Below are the code and all the weights of a small trained network. Each question names an input and a class and asks about switching units off, where a switched-off unit gives its printed mean instead of its output.

import numpy as np


def w(rows, s, z=0):
    codes = np.array(rows[::2]) - 128.0
    scale = np.full(codes.shape[1], s)
    scale[-1] = z or s
    return codes * scale


def f(y):
    return y / 2 * (1 + np.tanh(0.7978845608 * (y + 0.044715 * y**3)))


def log_softmax(a):
    a = a - a.max(-1, keepdims=True)
    return a - np.log(np.exp(a).sum(-1, keepdims=True))


def net(x, mask):
    res = np.array(x, float).reshape(1, 8) / 4 @ E
    y = f(res @ A[0][:, :-1].T + A[0][:, -1])
    res = res + np.where(mask, y, B[0][:, -1]) @ B[0][:, :-1]
    return log_softmax(res[-1] @ U[:, :-1].T + U[:, -1])


A, B = {}, {}
E = w([
[51,89,157,2,190,134,76,80],'x0',
[85,64,146,173,23,141,223,154],'x1',
[72,144,53,108,78,66,54,97],'x2',
[201,162,187,51,131,80,130,94],'x3',
[42,192,142,133,114,24,165,193],'x4',
[129,197,175,28,55,174,141,150],'x5',
[157,186,120,116,126,126,170,183],'x6',
[164,185,134,126,234,106,111,220],'x7',
],0.0098)
A[0] = w([
[101,128,100,164,181,127,173,178,246],'N1',
[150,162,205,2,89,201,207,171,194],'N2',
[57,151,190,72,184,57,99,158,253],'N3',
[182,84,160,90,191,129,64,78,199],'N4',
[216,121,110,202,167,133,127,116,219],'N5',
[241,158,22,169,51,98,155,123,164],'N6',
[40,63,80,102,68,133,115,100,201],'N7',
[152,160,187,148,171,180,155,108,232],'N8',
],0.009,0.0037)
B[0] = w([
[107,135,147,206,160,105,144,173,177],'N1',
[167,97,197,47,96,148,213,95,248],'N2',
[137,137,140,85,129,59,103,139,227],'N3',
[171,97,101,102,167,103,113,92,222],'N4',
[185,128,115,252,139,147,95,118,193],'N5',
[108,182,104,140,73,195,118,147,225],'N6',
[71,67,147,115,81,113,74,81,228],'N7',
[198,77,165,127,159,152,174,136,176],'N8',
],0.012,0.014)
U = w([
[158,192,109,24,161,50,58,69,105],'0',
[23,12,86,163,72,80,108,76,194],'1',
[178,193,54,177,44,175,137,172,160],'2',
[206,68,95,158,231,165,79,120,1],'3',
[191,98,233,75,97,149,240,140,90],'4',
[121,171,135,173,181,44,174,241,188],'5',
],0.011,0.0021)

Each question gives the input, the list of numbers given to net, and the class t.
The units are the neurons (one row each of A and B). Each row of codes is followed by its name. A weight is (code - 128) times the scale printed after its matrix; where a second scale follows, it is the last column's (A, B and U).
mask holds one flag per neuron, in row order. A switched-off neuron (its flag False) gives its mean, the last column of its row in B, instead of its output. The means were averaged over made-up inputs and are rounded, as every weight is.
A unit's drop is (log p(t) with every unit on - log p(t) with that unit switched off) / (log p(t) with every unit on - log p(t) with every unit switched off).
The circuit of an input: a set's keep is (log p(t) with only the set's units on - log p(t) with every unit switched off) / (log p(t) with every unit on - log p(t) with every unit switched off). Starting from all 8 units, units are removed one at a time, each time the one whose removal leaves the highest keep (on an exact tie, the one counted first), for as long as the keep stays at least 0.8.
units of the circuit, in order: the units of the circuit, biggest drop first
k most important neurons: the k neurons with the biggest drops, biggest first
drop when u is switched off: that unit's drop, to one decimal
input [-5,4,-2,8,-8,-2,0,8], class 3: units of the circuit, in order : N5
input [-4,-8,-3,-5,4,-8,4,1], class 5: 3 most important neurons : N1; N4; N7
input [-8,-1,-5,6,3,-1,-7,6], class 5: 2 most important neurons : N1; N4
input [-8,-5,-7,1,5,-3,-2,0], class 2: units of the circuit, in order : N6; N5
input [1,-4,2,3,8,8,0,1], class 4: 3 most important neurons : N2; N4; N7
input [-5,-1,-6,-3,7,-2,-4,-5], class 5: units of the circuit, in order : N7; N2
input [-2,5,7,6,4,-1,-2,6], class 5: 2 most important neurons : N7; N4
input [-3,-5,1,-4,2,-7,1,3], class 5: 3 most important neurons : N1; N4; N7
input [-3,-6,2,-1,3,-3,-6,6], class 5: 3 most important neurons : N1; N7; N3
input [-2,-3,-8,-6,0,-4,5,-2], class 3: 3 most important neurons : N5; N8; N3
input [4,8,-7,-5,2,-4,-7,5], class 5: 2 most important neurons : N1; N2
input [-1,6,-7,-7,-4,-5,-8,1], class 3: 2 most important neurons : N5; N8
input [-5,-4,-4,-6,-2,-7,7,1], class 2: 2 most important neurons : N6; N4
input [-8,2,3,-6,0,-7,-3,-1], class 2: units of the circuit, in order : N6
input [6,-3,0,3,-4,2,8,4], class 4: 2 most important neurons : N2; N8
input [-7,4,-3,-6,-5,5,7,-2], class 2: 2 most important neurons : N6; N5
input [-2,-1,-6,-3,7,0,-6,-1], class 5: drop when N2 is switched off : 0.2
input [-7,-7,-4,-1,5,4,-8,5], class 5: drop when N4 is switched off : 0.1
input [2,6,4,5,2,-2,6,-4], class 1: drop when N8 is switched off : 0.1
input [0,6,1,-6,-3,-3,6,6], class 5: drop when N1 is switched off : 1.0
